[128 = 0]

rjrt: [123 135  72 137 162  95 105 162 128 177 135 132 102 146  45 145  89 144
 140  83 156  94]
rjrt: [ 69  95 131 101 113 218 138 121 153 110 108 174 106 118 127 206  84 108
 141 133 125  95]
rdrr: [136 141 115 134 138 104 151 159 118 104  97 117 139 152 125 145 127 131
 122 135 116 142]
ljmg: [147  42 134 139 107 102 114 137 145 133 101 117 134 176 121 145  68 126
 174 158  65  55]
ljmg: [106 145 163 123  83 158 142 118 114 137  98 155 128 126 150 155 103  95
 153 136 126 162]
btlm: [157 106 151 125 112 152 127 102 137 125 106 198  93 131 168 157  83  87
 166 126 117 116]
zrhq: [108 137 143  83 125 219 168 114 151  95  96 186 110 103 138 211  99 113
 108 136 145 141]
zrhq: [134 163 119  96 143 126 171 157 128 128  91 109 152 132  74 175 104 157
  87 139 143 161]
rjrt: [100 130 129 134 101 138 124 142 133 134 126 104 142 140 112 129 160 147
 125 139 122 121]
ljmg: [ 72 155  73 136 204  84 135 160  75 124 139 104 132 107 102 127  55  94
 132  81 154 164]
ljmg: [111 186 126 130 155 122 139 121  93 119 149 126 127  91 151 100 140 103
 110  99 168 196]
btlm: [ 91 144 133 143 100 143 122 141 119 138 139 109 119 136 117 124 140 115
 136 108 149 136]
rjrt: [189 102  75 139 168  96 119 166 163 121 123 137  93 175  77 149 130 164
 119 107 130  57]
btlm: [219 117 155 153 116 107 115 112 149 116 165 115  89 150 156  74 165 120
 122 106 151 110]
ljmg: [110 170 110 135 136 137 129 138 115 127 124 160 111 121 133 138 147 117
 130 104 151 154]
btlm: [172  98 106 118 173  69 141 152 138 117 132  55 163 145  81 112 110 175
  90 148 111 103]
rjrt: [151 138 146 116 153 116 123  91 111 155 163 130 112  88 130  98  68  94
 129  97 168 159]
ljmg: [149 173 122 118 166 126 161 143 119 104 147  95 113 116 107 126 115 119
  80  90 190 172]
rdrr: [183 161 142 123 101 121 115  99 139 160 100 204 131 123 155 121 195 159
 136 155 107 144]
rjrt: [100 130  81 124 156  99 119 160 123 162 116 118 143 137  61 151 102 159
 130 122 123 109]
rjrt: [ 96 127 139 126 136 112  95  80  99 171 163 137 151  74 154  76 115 113
 151 132 119 152]
ljmg: [107 149 102 109 203  82  71  55  92 202 203 151 160  21 135  37 128 144
 127 118 139 163]
ljmg: [145 147 113 134 153 110 120 124 114 144 131 164 103 120 129 126 100 106
 144  96 148 140]
btlm: [127 150 107 111 119 142 149 155 143 126  66 172 142 148 105 191 155 168
 120 158 102 126]
rdrr: [183  65 168 112 123 114 148 104 138 103 103 121 144 139 162 136  59 110
 140 170  81 111]
zrhq: [137 173 126 104 123 136 175 155 121 123  51 170 138 144 109 204  99 132
 121 144 123 171]
zrhq: [124 131 147 101 127 152 156 128 132 128 126  99 132 118  97 154  79 122
 104 126 154 145]
btlm: [150  79 155 102 149 162 146  88 152  65 145 121 141  97 188 118 135 127
  97 166 103 114]
rdrr: [126  71 126 120 141 128  98  95 140 149 145 149 128 110 134 120  90 126
 155 140 100  81]
rdrr: [144 155 147 125 122 143 142 123 127 123 142 119 111 121 130 122 129 112
 110 107 167 156]
ljmg: [162 143 141 130 124 127 126 113 129 133 132 154 109 124 146 118 134 116
 131 116 143 141]
rdrr: [117 109 150 142 105 122 143 145 120  99 127  71 140 153 139 119 116 109
 129 135 119 131]
rdrr: [101 138 115 131 119 161 152 166 143  80 117 100 130 151 121 156 180 148
  96 134 133 121]
rjrt: [ 99 166  84 176 132  88 111 157  86 116  76 215 120 153 189 136 171 100
 191 122  82 149]
zrhq: [161  58 117 140 183  58 118 118 114 102 145  93 148 129 159  84  67 111
 146 142  81  97]
zrhq: [ 61  92 146 179  42 139  95 151 114 151 109 128 108 184 141 138 106  77
 215 118  97  90]
zrhq: [164 176 115 132 138 126 140 138 124 126 104 186  95 136 134 151 139 117
 129 102 154 155]
rdrr: [166 145 128 108 141 157 162 136 152  87 108 149 114 133 132 165 148 142
  90 132 143 135]
btlm: [ 35 200 125 156  84 137 127 166  76 172 114 124 113 140  96 148 101  77
 168  75 175 189]
ljmg: [111 157 142 107 131 152 158 132 130 104 146  71 151 106 115 121 158 147
  71 134 159 165]
btlm: [108 131 141 133 107 142 142 142 120 120 114 118 119 143 125 150  98 101
 139 118 137 138]
rdrr: [135 113 130 104 138  98 166 145 117 114  63 119 179 142 120 171  72 141
 127 181  73 144]
rjrt: [203  94  92 129 197  86 110 114 143 123 140 177  96 126 135 119  95 129
 137 110 120  84]
zrhq: [137 122 111 127 148  81 129 137 119 127 112 110 171 132 126 112 145 162
 121 162  87 129]
zrhq: [155 132 113 122 158  92 148 145 118 117 100 128 141 138 119 143  96 132
 122 135 115 140]
btlm: [ 91 133 138 161  51 168 102 153 143 159 131 129  87 174  99 144 159 116
 162  97 153  95]
zrhq: [140 160 123 146 111 108 108 122 121 146 119 167 134 129 155 102 201 146
 141 138 111 143]
rdrr: [155 136 147 149 111  54 101 107  89 187 117 142 148 129 147  81  97 108
 180 135  99 158]
rjrt: [168 146 153 140 124 121 118 104 120 143 166 128  92 117 144  88 117  92
 132  87 175 150]
btlm: [130 135 119 142  99 139  99 130 145 161 129 162 106 144 113 129 174 147
 146 119 131 100]
[ 89 122 115 109 120 178 119 121 155 132 130 148 136 112 113 153 174 166
 112 148 120 101] -> rdrr
[ 43 132  86 148 120 118  82 142 109 182 129 149 141 125 100 127 147 143
 171 123 106 107] -> rjrt
[194 156 102 126 188 108 154 146 125 103 122 161  75 137 117 153  72  97
 114  72 179 144] -> zrhq
[ 94 140  88 165 155  60 103 158  83 157 139 105 131 140 108  97  96 106
 164  92 129 137] -> rdrr
[112 110  70 149 162 109 109 164 146  99 146 101 136 148 111 112 204 179
 107 131 109  76] -> ljmg
[ 60  65 130 148 126 127  74 109 121 164 213  51 124 108 103  67  84 103
 154  97 144  78] -> btlm
[175 124 112 124 177 106 144 128 124  99 116 160 107 128 147 141  84 105
 128 112 131 132] -> zrhq
[128 149 174 125  89 128 125 101 111 165 141 111 138 110 134  99 116 109
 136 128 145 170] -> rdrr
[156 108 105 160 113 117 107 150 140 131  92 198  82 181 138 161 121 111
 183 112 104  78] -> ljmg
[ 51  95 127 132 145 129 105 115 108 135 195  47 151  91 118  78 100 112
 125 115 140 121] -> btlm
[186 101 108  98 174  94 158 140 148 102  87 126 161 139 109 159 106 176
  96 174  85 108] -> btlm
[116 137 135 134 114 145 102 116 129 176 173 120  89 117  91 112 102 107
 139  77 185 121] -> rjrt
[151 131 108 120 168 101 147 150 126 118 127  99 128 135  93 137  91 135
 104 114 145 131] -> zrhq
[174 106 190 136 104  99 144 100 103 118 122 108 129 134 181  99  53  64
 157 133 118 162] -> ljmg
[ 40 142 100 115 140 148 111 132 114 169 151 111 144  94  76 136 112 140
 126 114 148 132] -> rdrr
[163  93 129 104 165 134 126  88 151  98 145 144 146  93 167 107 155 155
 101 165  98 108] -> btlm
[147  80  99 148 154  81 107 143 125 137 119 141 112 159 117 132  68 113
 171 116  98  77] -> ljmg
[204 153 115 132 143  74 140 148 125 143  89 157 118 160 108 142 110 139
 133 122 127 138] -> btlm
[115 119 109 113 152 128 121 128 130 154 136 130 123 116  86 145  80 132
 129 113 142 113] -> rjrt
[104 106  71 134 164  86  93 142 127 163 126 140 149 129  90 125 132 170
 146 138  91  84] -> rjrt
[175 137 136 147 109 130 128 132 139 115 114 169  90 157 155 134 152 112
 143 113 134 121] -> ljmg
[136  87 160  71 140 205 179 103 160  74 107 143 125 104 143 198  55 111
  96 156 127 121] -> rjrt
[170 114  86 141 171  56 101 140 131 151 143 112 140 141  97  90 147 172
 124 129 110  94] -> rjrt

mz-dl: [ 95 190  88 132  90  85 163  87 135 145 125 141 166 148 122  99 131 164
 111 113 163 171]
nl-hg: [138 105  95 142 111 145 125 126 132 135 137 130 110 128 125 154 142 113
 128 132 122 124]
nl-hg: [121 129 142 155 117 126 122 119 143 136 133 116 109 134 120 122 110 136
 117 131 125 124]
nl-hg: [132 125  80 145  76 130 136 124 107 149 114 125 108 143 160 133 168 120
 108 144 133 127]
mz-dl: [ 84  90 111 125 162 112 129  69 109 104 179 176 129 154  33  83  61 146
 116 108 139 141]
mz-dl: [ 98  81 131  86 137 162 136  79 148  85 135 171 105 123  86 181 112 126
 135 131 152 106]
cg-rl: [ 96  96 136 137 137 117 154  89  86 155 116 188 118 168 143 106 177 129
 130 124 115 129]
nl-hg: [117 192 132 106 134 111 145  85 173 113 161 147 198 109  78 176 134 171
 153  96 183 164]
mz-dl: [120 119 131 161 134 124 126 120 114 140 125 139 115 154 111 113 107 116
 110 112 122 136]
cg-rl: [127 122 111  99 122 125 143 138  52 121 109 154 122 155 146 101 151 114
 109 132 140 126]
cg-rl: [ 94  64  96 149 137 127 115  97 120 131 105 146 101 155 117  85  86 104
  97 129 106 122]
nl-hg: [ 70 151 134 110 126  92 168  98 153 116 141 141 121 142  95  55  55 167
 120 126 126 145]
mz-dl: [140 155 155 129 103 142 141 132 149 124 161 117 108 115 117 168 140 151
 143 137 140 120]
gs-hh: [124 150 139 213 105  96 140 133 137 184 173 107  93 156 114  66 108 156
 121 127  85 146]
mz-dl: [117 129 159 159  95 166 149  98 203 149  83 141  97 126 164 231 172 113
 139 123 131 117]
gs-hh: [142 128 122 123 142 122 107 127 109 131 121 127 163 121 141 132 160 126
 132 126 138 130]
cg-rl: [109 105 115 139 134 113 122 110 121 145 103 136 134 140 151  94 139 125
 120 133 112 128]
mz-dl: [108 122 144 113 130 134 140  90 188 122 157 140 131 103 110 163 139 160
 163 137 129 120]
nl-hg: [126  90 130 150 137 117 124 133  78 141 177 135  89 150 104  65 117 139
 125 144  94 117]
cg-rl: [121 132 127  50 169 120 165 143 124 109 130 164 170 107 143 119 156 134
 177 126 116 137]
gs-hh: [118 121 121  83 163 124  92 105 119  87  86 130 186 113 122 133 109 118
 111 117 173 127]
gs-hh: [137 137 126 100  87 165 121  94 132  86 152 132 113 114  90 221 144 142
 118 138 198 108]
cg-rl: [109 109 164 127 144 135 142 114 150 124 146 146 102 128 109 129 112 139
 145 131 109 117]
gs-hh: [121 122 138  98 115 154 164 134 155 102 171 141  80 117  93 155 101 138
 151 139 120 115]
nl-hg: [130 127 143 155 110 113 117 137  83 149 121 112 105 149 156  82 143 136
 104 147 118 116]
cg-rl: [149 173 132 130 121 109 121 143 137 148 119 102 174 109 166 133 174 144
 142 129 136 141]
gs-hh: [113 175  99 150  52 110 168 119 123 146 152 118  91 153 123 103 122 160
 102 141 142 143]
gs-hh: [162 149  88  82 103 131 182 184  84 149 139 147 134 121 191 137 229 122
 173 146 104 136]
mz-dl: [163 137 107 127 127 136 110 174 116 135  82 101 149 117 179 142 153  90
 122 126 123 130]
nl-hg: [151  54 111 171 138 155  64 139 129 135 110  95  97 121 140 134 115  86
 107 145  98  97]
nl-hg: [116 178 230 170 108 112 149 146 123 151 122 105  76 155 148  89 107 158
 111 136 115 117]
cg-rl: [139 127 108 132 104 143 117 130 139 120 128 111 115 121 124 155 121 120
 116 134 141 121]
mz-dl: [140 113  91 102 146 139 111 133 132 110 107 130 161 112 129 152 129 101
 130 118 139 133]
nl-hg: [125  96  97  88 139 145 148 152 125 112 105 146 114 124 146 123 118  94
 137 132 103 123]
cg-rl: [149 133  77  76 105 142 119 157 134  97 110  97 142  94 153 148 130 114
 125 149 147 119]
gs-hh: [155 144 159 158 183 114  79 135 115 129 145 113 184 123  89 127 108 126
 128  92 142 146]
gs-hh: [178 164 100  42 161 132 117 163  64  92 113 142 226  99 146 176 200 110
 152 109 184 144]
cg-rl: [131 113  67 117  99 135 111 116 166 130  99 106 147 100 167 156 158 119
 128 148 134 122]
mz-dl: [162 138 146 112 119 166 123 146 151 101 168 114 113  98  99 208 134 130
 150 132 148 112]
gs-hh: [129 150 120 104 107 145 153 143 125 108 105 135 115 133 131 157 115 109
 116 119 150 132]
[131 153 182 177 123 120 115 121 170 154 144 100 122 121 130 137 132 156
 137 130 119 125] -> cg-rl
[ 75 149  95 117 139  69 148  65 155 137 170 151 184 128  88  56 109 190
 142 121 134 165] -> mz-dl
[136 112  66  86 120 146 133 137 112  98 120 139 134 121 119 149 121 100
 121 126 146 131] -> cg-rl
[152 124 122 122 146 144 111 137 150 113 159 120 145 103  97 168 121 124
 148 119 134 129] -> mz-dl
[105 140 121 106 131 106 139 117 125 120 117 133 145 131 129  88 108 142
 121 129 134 137] -> nl-hg
[108 172 165 125  90 112 164 104 165 139 171 123 112 117 129 127 151 193
 152 152 133 124] -> mz-dl
[152 129 100 162  83 145 150 124 107 156 185 146  94 143 111 174 186 134
 140 131 128 132] -> nl-hg
[109 145 108 180 104  90  84  84 110 153  76 103 163 154 150  87 127 136
  67 123 164 142] -> gs-hh
[ 86 125  89  91  98 103 146  93 131 115 127 131 128 127 135  76 116 161
 116 157 139 125] -> gs-hh
[167 119 162 128 127 171 154 187 107 137 126 139  78 131 159 180 171  90
 154 130  96 110] -> nl-hg
[148 187 187  93 146 129 171 159 104 125 145 155 150 126 133 162 175 142
 168 109 141 141] -> nl-hg
[102 115 223  96 164 128 148 143 145 106 150 128  83 117 121  81  82 159
 156 153  89  94] -> cg-rl
[120 125 155 132 142 135 147 114 141 129 153 155 117 133 102 149 130 137
 148 117 122 130] -> cg-rl
[150 130 162 103 156 157 136 163 147 113 107 133 131 110 142 181 135  99
 155 114 120 122] -> nl-hg
[105 117 102 110 114 118 138 120 124 131  81 133 129 134 171 100 137 119
 114 142 123 125] -> gs-hh
[107 124  86  70  84 132 135  85 120  97 124 137 133 115 137 148 161 154
 118 161 177 111] -> gs-hh
[ 98  92 127 126 165 116  84 107 169 105  95 102 144 113 114  81  44 122
 105 130 119 119] -> nl-hg
[149 142 195 189 107 135 115 149 112 158 131  99  80 145 149 134 146 133
 114 139 115 108] -> nl-hg
[ 73  64 124 139  98 145 166 117 178 147  67 140  37 147 187  95 103 103
 118 162  61  98] -> gs-hh
[111 142 129 117 147  70 130 131 120 147 163 110 162 116 141  19 128 182
 149 152  95 137] -> mz-dl

fjfp: [127  99 102 140  94  88  56 117  99 123 132 121 157 158 103 126 138 150
 142 167  83 145]
zcpj: [103 147 121 145 137 155 146 136 131 123 130 126 112 135 128 119 117 127
 117 146 120 140]
qpcd: [139 115 148  93 134 113 134 133  70 137 133 110 129 159 157 149 137 139
 152 138 120 168]
lztj: [141 147 119 137  96  57 122 121 131 126 177 176 137 124 124 123  86 148
 129 112 155  77]
qpcd: [ 92 103 104 111 122 132 112 131 135 133 147 113  86 130 142 163  96 123
 151 146 138  94]
fjfp: [134  90 103 104 102 147  89  97 147 110 117 130 138 114 141  71  90 128
 102  83 153  92]
dhhd: [109 141 149 105 142 123 111 151 147  86 154 125  71 116 125 107 133  97
 143 164 143 117]
lztj: [140 156 161  65 160 114 153 127  77 132 186 128 129 110 135 134 135 137
 147  57  98 147]
dhhd: [140 123 135 127 131 121 155  94  88 160 140 132 159 113 140 119 119 172
 125  83 128 149]
qpcd: [122  57 110 119 112 112  68 112 157 104 138 134  66 127 137 130 104 128
 159 179 173  78]
fjfp: [ 86  97 102 191 118 165 109 102 184 135  90 112 109  89 110  97 123 136
 111 176 159 109]
lztj: [156 104 132 142 137 157 160 123 137 141  86 135 130 145 151 145 132 131
 121 129 156 136]
qpcd: [ 72 143  99 113 136 138 138 129 121 151 181 116 100 111 124 171  91 135
 144 104  99 100]
zcpj: [175 118 160 105 118  82 164 117 137 165 113 138 157  93 157 156 130 128
 136  71 200  87]
fjfp: [124 146 123  86 114 117 152 145  99 133 148 129 131 157 168 145  84 119
 126  98 142 114]
zcpj: [ 71 175 127 130 147 177 183 166 134 140 118  95 102 134 147 153 115  96
 118 148 127 141]
fjfp: [107 121 114 134 124 126 114 125 147 131 139 124 112 112 117 139 120 126
 136 136 129 103]
zzrf: [133 122 117 177 140 133 159 114 137 125 153 179  89 146 130 134  98 164
 131 162 148 121]
zcpj: [128  94 106 121 120 162  92 125 151  67 130 154  73 163 148  71  84 117
 114 164 156 109]
zzrf: [137 111 126 104 124 159 129 119 132 128  97 113 143 125 149 105 120 117
 109  93 144 127]
qpcd: [135  94 151  99 127 118 138 135  73 141 108  98 117 170 178 154 134 137
 157 172 151 171]
qpcd: [128  84  92 143 118 138 108  97 154 143 131 142 122 114 120 146 103 148
 131 109 135  85]
zzrf: [118 112 149  60 163 169  88 141  93  92 134  81  99 137 125 112 170 101
 150 130  68 182]
fjfp: [149 136 138 158 127 104 125 122 125 129 125 145 151 127 106 119 152 144
 126 140 118 145]
zcpj: [134  70 107 129 113 118 128 121 106 161 111 122 116 171 164 199 108 149
 160 163 150 120]
qpcd: [163  99 108 136 122 108  93  99 122 139 139 151 162 127  96 144 142 157
 136  91  88 119]
lztj: [137 153 117 140 142 155 134 139 139  99 140 159 122 151 111 111 122 121
 109 120  96 134]
dhhd: [121 155 158 114 129  88 130 141  98 134 145 110 139 117 124 130 153 127
 144 140 120 152]
lztj: [120 124 142  63 103  96  97 152 103 111 128  94 125 144 163 120 117  95
 140 135 150 122]
zzrf: [128 136 105 122  69  85  68 146 141 126  93 105 194 139 115 117 131  95
 108 125 118 104]
zzrf: [164 134 142 139 150 116 157 127 147 132 145 168 116 120 117 161 139 134
 140 109 137 108]
dhhd: [170  88 162  96 114  81  72 105 120 105 121 124 141 102 126  76 160 131
 141 125 156 131]
dhhd: [179 143 146 208 148 132 155  89 167 131 112 184 165  82  78  77 166 166
  95 102 132 139]
zzrf: [187 109 134 115 123 125 132 107 127 137 103 148 176 128 133 121 138 136
 112  63 135 123]
fjfp: [116 109 156 121 185 173 131 121 141 142 117  88  96  76  98 157 197 120
 158 130  95 158]
zzrf: [137 203 224  57 161  76 148 155  98 117 158  91 146  55 117  89 200  91
 142  80 127 165]
lztj: [173 117 166 167 115  73  82 109 101 123  91 122 191 122  88  79 209 155
 130 173 107 196]
dhhd: [ 94 146 103 125 105 122 131 142 123 140 136 116 134 142 140 146  93 120
 122 129 126 110]
zcpj: [135 139 141  97 135 131 151 139 143 139 122 119 131 107 141 148 129 103
 128  86 149 103]
zcpj: [151  88 112 156  98  95 121  74  96 160 130 150 170 128 138 110 101 195
 124 110 147 130]
zzrf: [162  83 104 169 131 157 137  83 104 120 131 181 122 173 142  96  93 192
 114 138 130 154]
fjfp: [136  86 117  74 125 211 103 145 112  71  71 101 104 204 185  74 106  89
 101 149 135 166]
dhhd: [110 119 109 138 122 148 128 129 130 143 110 111 133 136 132 146 122 127
 125 136 120 129]
qpcd: [147  92 121 125 116 128 114 124 126 134 100 123 135 149 142 145 131 128
 134 139 140 127]
zcpj: [159 157 164 116 193 127 127 191 176 106 137 134  83 125  66 230 229  63
 179 153  64 127]
fjfp: [162 156 161 130 138 105 164 140  77 140 121 134 166 159 137 137 158 143
 130 129 110 186]
zcpj: [117 115 112 172 118 136  98 117 124  86 134 153 101 162 121  66 109 153
 115 202 127 153]
zzrf: [102  94 118  81 135 164 118 114  91 189  94  44 171 103 134 182 160 127
 145  73  78 156]
dhhd: [114 114 142 147 129 127 104 119 137 133 101  96 133  96 109 108 168 128
 133 162 130 149]
qpcd: [170  93 116 106 114 140 108 128 136 121  89 132 153 159 143 137 130 111
 119 102 132 116]
zcpj: [121  97  86 121 167 193 149 134 139 153 139 132  88 158 124 237 120 127
 156 107  74 111]
fjfp: [104 133 120 105 136 121 126 136 144 134 164 124  98 104 122 165 115 115
 148 109 125  87]
lztj: [ 75 151  78 165  89 110 108 113 142 166 143 115 172  97  96 135  97 145
 110 105 100  92]
lztj: [128 120 131 101  76  38 117 115 104 166 148 120 163 107 157 146  93 144
 145 102 184  81]
lztj: [138 110 130 157 138 156 140 116 133 147  86 117 144 126 123 135 155 138
 122 138 125 154]
lztj: [122 153 114 170 137 103 164  87 125 180 183 162 156  74  91 152 114 187
 129  64 104 105]
dhhd: [140  84 180  72 168 135 121  79 101  95 177 131  62  71 151  49 127 160
 152 105 173 143]
qpcd: [165  94 110 135 107 129  72 123 193  88  99 156 127 126 108  96 130 100
 111 126 151  76]
zzrf: [116  87  54 188  93 147 129 116 175 167  97 149 133 158 131 197  77 142
 119 144 145  65]
dhhd: [110 126 142 151 111 100 100 130 115 160  82  70 176 107 105 137 188 126
 137 170 109 168]
[ 90 161 145 128  86  66 124 124  60 185 111  59 216 105 133 117 148 149
 125 130 115 178] -> zcpj
[128 122 115 106 124 127 106 150 155 141 111 105 139 123 113 186 150  90
 142 109 106  97] -> zzrf
[180 146 129 154 125 117 153 117 117 135 121 171 181 148 119 117 132 152
 103  89 114 143] -> lztj
[130 104 105 110 146 156 114 133 132 132 136 125 110 144 117 183 135 120
 148 113  85 118] -> zcpj
[146 168 150 141 137 105 168 152 111 131 136 148 136 152 130 149 140 128
 131 142 125 149] -> fjfp
[124 101 131 111 138 122 137 104  85 147 157 125 111 129 148 143 113 166
 153 122 129 143] -> qpcd
[ 37 217 139 175 124 149 170 162 102 129 118  80 134 129 131  72 123 120
  93 204 115 198] -> zcpj
[ 97 109 149 115  98  44  69 115 110 141 150  87 127  79 117 119 148 139
 167 172 152 118] -> lztj
[137 134 144 105 137 111 109 134 106 124 139 115 140 125 112 132 161 124
 143 121  93 151] -> zzrf
[ 71 109 115  45 132 173 150 135  88 161 133  59 103 129 192 171  83 110
 144  86 135 122] -> fjfp
[101  92  83 147  89 153 127  97 115 181  81  92 179 131 153 135  93 154
 105 108 137 126] -> zzrf
[128  90 109  96 122 125  99 132 109 148 123 101 132 150 134 190 135 123
 158 123 100 123] -> zcpj
[201 123 162 176 151 108 140 112 129 106 122 188 135 140 103 100 172 160
 127 152 131 164] -> lztj
[103 111 148  55 104  84 102 138  95 140 135  72 123 113 167 140 120 107
 158 127 162 116] -> lztj
[119  69 143  79 198 239  84 138 161  80  92  75  47 115 111 128 198  76
 154 153  83 163] -> fjfp
[106  82  93  94 118 177  63 141 148  77 113 109  80 167 141 110 104  91
 128 164 118 112] -> fjfp
[128 130 120 128 122  99 110 117 148 132 160 145 127  96 104 136 121 133
 136 102 127  87] -> fjfp
[128 106 116 151 113 144 114 101 151 126 103 130 140 107 126  83 117 139
 104 123 153 117] -> fjfp
[162 125 137  67 154 127  78 179 172  91 128 121 106 135  90 196 189  49
 162 109  75  94] -> zzrf
[162 161 145 103 122 175 181 176 122 132  35  99 189 183 175 133 145  70
  82 101 139 167] -> qpcd
[180 142 153  48 135 128 150 141  80 107 139 142 151 166 172 113 114 113
 118  51 126 144] -> fjfp
[110 177 129 150 100  51 138 157 161 178 133 116 168  86  97 203 146 104
 143 121 137  73] -> zzrf
[108 144 116 129 141 131 135 127  99 177 137  97 168 115  98 189 159 141
 143  94  53 153] -> zcpj
[160 112 119 130 101 112  95 110 120 109 117 148 163 145 128  79 118 141
 107 114 130 130] -> fjfp
[119 117 115 115  92 113 128 116  67 156 111 101 177 161 166 119 100 154
 118 122 129 159] -> fjfp
[155 120 104 173  83  86  78 115 138 101 121 170 162 158 106  79 115 147
 105 160 130 119] -> fjfp
[112 177 133 171 149 154 163 125 141 118 143 150 125 108 104  85 128 139
  99 126 113 147] -> zcpj
[164  94 138  99 112  82  55 144 125  88 125 130 120 161 118 130 160 105
 156 171 119 127] -> qpcd
[ 69 139  92 142 108 148 123 147 145 140 116  97 119 137 132 149 100 108
 120 159 123 110] -> dhhd
